Below are the code and all the weights of a small trained network. Each question names an input and a class and asks about switching units off, where a switched-off unit gives its printed mean instead of its output.

import numpy as np


def w(rows, s, z=0):
    codes = np.array(rows[::2]) - 128.0
    scale = np.full(codes.shape[1], s)
    scale[-1] = z or s
    return codes * scale


def norm(h):
    return h / np.sqrt((h * h).mean(-1, keepdims=True) + 1e-5)


def f(y):
    return y / 2 * (1 + np.tanh(0.7978845608 * (y + 0.044715 * y**3)))


def log_softmax(a):
    a = a - a.max(-1, keepdims=True)
    return a - np.log(np.exp(a).sum(-1, keepdims=True))


def net(x, mask):
    res = np.array(x, float).reshape(1, 7) / 4 @ E
    u = 0
    for l in range(2):
        y = f(norm(res) @ A[l][:, :-1].T + A[l][:, -1])
        res = res + np.where(mask[u : u + 11], y, B[l][:, -1]) @ B[l][:, :-1]
        u += 11
    return log_softmax(norm(res)[-1] @ U[:, :-1].T + U[:, -1])


A, B = {}, {}
E = w([
[114,109,118,92],'x0',
[209,74,167,231],'x1',
[206,177,48,99],'x2',
[137,174,113,173],'x3',
[14,64,1,159],'x4',
[107,41,121,203],'x5',
[168,90,186,103],'x6',
],0.0044)
A[0] = w([
[198,81,92,108,108],'L0N0',
[100,202,44,194,214],'L0N1',
[254,49,127,149,162],'L0N2',
[144,141,173,252,190],'L0N3',
[140,179,117,123,47],'L0N4',
[163,51,135,47,4],'L0N5',
[226,143,189,55,191],'L0N6',
[120,208,191,113,59],'L0N7',
[160,74,2,241,107],'L0N8',
[86,185,108,19,240],'L0N9',
[132,72,63,106,68],'L0N10',
],0.0088,0.0013)
B[0] = w([
[79,125,126,195,145],'L0N0',
[137,148,39,236,198],'L0N1',
[87,116,222,219,206],'L0N2',
[100,86,207,178,195],'L0N3',
[130,111,5,125,139],'L0N4',
[115,161,64,87,136],'L0N5',
[64,189,65,114,254],'L0N6',
[88,200,67,151,182],'L0N7',
[158,133,88,139,225],'L0N8',
[132,125,138,219,238],'L0N9',
[254,142,13,56,150],'L0N10',
],0.0044,0.0052)
A[1] = w([
[196,133,1,111,75],'L1N0',
[14,80,61,62,152],'L1N1',
[114,50,104,110,89],'L1N2',
[171,215,190,47,172],'L1N3',
[70,88,241,137,97],'L1N4',
[64,88,209,195,125],'L1N5',
[95,52,30,119,209],'L1N6',
[56,68,132,220,5],'L1N7',
[118,176,116,182,95],'L1N8',
[76,29,111,67,139],'L1N9',
[180,191,118,252,196],'L1N10',
],0.0084,0.0029)
B[1] = w([
[45,137,56,136,195],'L1N0',
[126,117,255,101,191],'L1N1',
[237,202,142,87,129],'L1N2',
[83,186,159,126,185],'L1N3',
[123,104,92,178,183],'L1N4',
[52,32,55,123,198],'L1N5',
[77,68,124,43,207],'L1N6',
[89,212,119,145,171],'L1N7',
[128,149,55,57,167],'L1N8',
[207,109,166,88,144],'L1N9',
[28,106,106,106,254],'L1N10',
],0.0065,0.0063)
U = w([
[108,111,120,119,76],'0',
[82,223,202,98,172],'1',
[170,46,173,48,142],'2',
[52,30,235,251,166],'3',
[217,135,138,164,2],'4',
[118,206,79,153,93],'5',
[78,118,7,140,182],'6',
[222,126,131,166,7],'7',
],0.013,0.0081)

Each question gives the input, the list of numbers given to net, and the class t.
The units are the neurons (one row each of A and B). Each row of codes is followed by its name. A weight is (code - 128) times the scale printed after its matrix; where a second scale follows, it is the last column's (A, B and U).
mask holds one flag per neuron, layer by layer. A switched-off neuron (its flag False) gives its mean, the last column of its row in B, instead of its output. The means were averaged over made-up inputs and are rounded, as every weight is.
A unit's drop is (log p(t) with every unit on - log p(t) with that unit switched off) / (log p(t) with every unit on - log p(t) with every unit switched off).
most important unit: the unit with the biggest drop
k most important neurons: the k neurons with the biggest drops, biggest first
top k neurons in layer l: the k neurons of layer l with the biggest drops, biggest first
drop of u: that unit's drop, to one decimal
input [5,-3,-2,3,0,-3,4], class 1: most important unit	L0N1
input [-3,2,1,-6,3,-7,6], class 1: 3 most important neurons	(L0N1; L1N1; L1N5)
input [5,-7,2,0,5,-6,3], class 1: 3 most important neurons	(L1N1; L1N5; L0N8)
input [2,0,4,7,-3,3,4], class 3: top 2 neurons in layer 0	(L0N2; L0N3)
input [1,-6,-1,-3,0,-2,-5], class 1: 4 most important neurons	(L1N1; L1N5; L0N8; L1N4)
input [-6,-5,-3,-6,1,-4,0], class 3: top 4 neurons in layer 0	(L0N9; L0N6; L0N10; L0N1)
input [-3,2,8,-5,-6,4,2], class 3: top 2 neurons in layer 0	(L0N2; L0N1)
input [8,6,-1,-1,-5,-2,-2], class 6: top 2 neurons in layer 1	(L1N5; L1N1)
input [1,-8,-7,4,-1,-1,1], class 3: 2 most important neurons	(L0N9; L0N6)
input [2,-8,7,-6,1,2,3], class 2: top 2 neurons in layer 1	(L1N1; L1N6)
input [4,7,6,-3,-7,0,1], class 3: drop of L0N2	1.7
input [8,2,2,-5,7,0,8], class 2: drop of L1N2	0.0
input [4,-7,-7,-8,7,-6,-4], class 2: drop of L1N1	0.1
